Below is a small trained network, with its code and all its weights. Each question gives an input and a class and asks what happens when units are switched off, that is, made to give their printed mean instead of their output.

import numpy as np


def w(rows, s, z=0):
    codes = np.array(rows[::2]) - 128.0
    scale = np.full(codes.shape[1], s)
    scale[-1] = z or s
    return codes * scale


def norm(h):
    return h / np.sqrt((h * h).mean(-1, keepdims=True) + 1e-5)


def f(y):
    return y / 2 * (1 + np.tanh(0.7978845608 * (y + 0.044715 * y**3)))


def log_softmax(a):
    a = a - a.max(-1, keepdims=True)
    return a - np.log(np.exp(a).sum(-1, keepdims=True))


def net(x, mask):
    res = np.array(x, float).reshape(1, 3) / 4 @ E
    u = 0
    for l in range(4):
        y = f(norm(res) @ A[l][:, :-1].T + A[l][:, -1])
        res = res + np.where(mask[u : u + 3], y, B[l][:, -1]) @ B[l][:, :-1]
        u += 3
    return log_softmax(norm(res)[-1] @ U[:, :-1].T + U[:, -1])


A, B = {}, {}
E = w([
[215,39,99],'x0',
[254,167,188],'x1',
[173,160,11],'x2',
],0.0043)
A[0] = w([
[114,168,253,57],'0.n1',
[69,128,133,60],'0.n2',
[76,155,88,2],'0.n3',
],0.014,0.0048)
B[0] = w([
[220,234,97,255],'0.n1',
[115,232,2,164],'0.n2',
[244,123,16,150],'0.n3',
],0.0087,0.0042)
A[1] = w([
[129,74,86,17],'1.n1',
[67,124,91,103],'1.n2',
[158,248,147,3],'1.n3',
],0.014,0.0033)
B[1] = w([
[123,90,6,151],'1.n1',
[158,90,175,163],'1.n2',
[89,31,93,255],'1.n3',
],0.012,0.0058)
A[2] = w([
[49,75,90,136],'2.n1',
[222,180,63,106],'2.n2',
[2,166,103,6],'2.n3',
],0.0087,0.0019)
B[2] = w([
[19,49,146,225],'2.n1',
[96,214,105,253],'2.n2',
[251,144,27,148],'2.n3',
],0.011,0.0043)
A[3] = w([
[57,133,72,204],'3.n1',
[55,91,247,197],'3.n2',
[226,74,209,3],'3.n3',
],0.011,0.0044)
B[3] = w([
[237,109,247,254],'3.n1',
[1,169,214,164],'3.n2',
[134,31,34,147],'3.n3',
],0.0097,0.0075)
U = w([
[155,35,76,7],'0',
[152,248,85,239],'1',
[18,80,176,118],'2',
],0.014,0.0018)

Each question gives the input, the list of numbers given to net, and the class t.
The units are the neurons (one row each of A and B). Each row of codes is followed by its name. A weight is (code - 128) times the scale printed after its matrix; where a second scale follows, it is the last column's (A, B and U).
mask holds one flag per neuron, layer by layer. A switched-off neuron (its flag False) gives its mean, the last column of its row in B, instead of its output. The means were averaged over made-up inputs and are rounded, as every weight is.
A unit's drop is (log p(t) with every unit on - log p(t) with that unit switched off) / (log p(t) with every unit on - log p(t) with every unit switched off).
most important unit: the unit with the biggest drop
top k neurons: the k neurons with the biggest drops, biggest first
k most important neurons of layer l: the k neurons of layer l with the biggest drops, biggest first
drop when u is switched off: that unit's drop, to one decimal
input [-2,-1,-3], class 0: top 2 neurons	1.n3, 0.n1
input [0,8,-8], class 1: top 2 neurons	0.n1, 2.n1
input [0,5,-6], class 1: most important unit	0.n1
input [-4,-6,-5], class 0: top 2 neurons	0.n2, 2.n3
input [-7,6,1], class 2: top 2 neurons	1.n3, 0.n3
input [-8,1,-6], class 1: top 2 neurons	0.n1, 0.n2
input [0,1,-8], class 1: top 2 neurons	1.n2, 0.n1
input [-2,-2,-4], class 0: top 3 neurons	1.n3, 0.n2, 0.n1
input [-3,-3,-6], class 0: top 2 neurons	1.n3, 2.n3
input [-5,-5,5], class 1: top 3 neurons	1.n3, 0.n3, 2.n2
input [-3,-6,-5], class 0: top 2 neurons	0.n2, 2.n3
input [7,2,4], class 1: top 3 neurons	1.n3, 2.n1, 2.n2
input [-4,0,-1], class 0: 2 most important neurons of layer 3	3.n2, 3.n1
input [5,7,7], class 1: most important unit	1.n3
input [-3,-3,-7], class 0: 2 most important neurons of layer 1	1.n3, 1.n2
input [-6,0,0], class 0: drop when 1.n3 is switched off	1.2
input [-5,0,0], class 0: drop when 1.n3 is switched off	1.3
input [-5,-5,0], class 0: drop when 3.n3 is switched off	-0.2
input [-5,2,8], class 2: 2 most important neurons of layer 1	1.n3, 1.n1
input [2,-3,-1], class 2: most important unit	1.n2
input [-7,-7,-3], class 0: 2 most important neurons of layer 2	2.n3, 2.n2
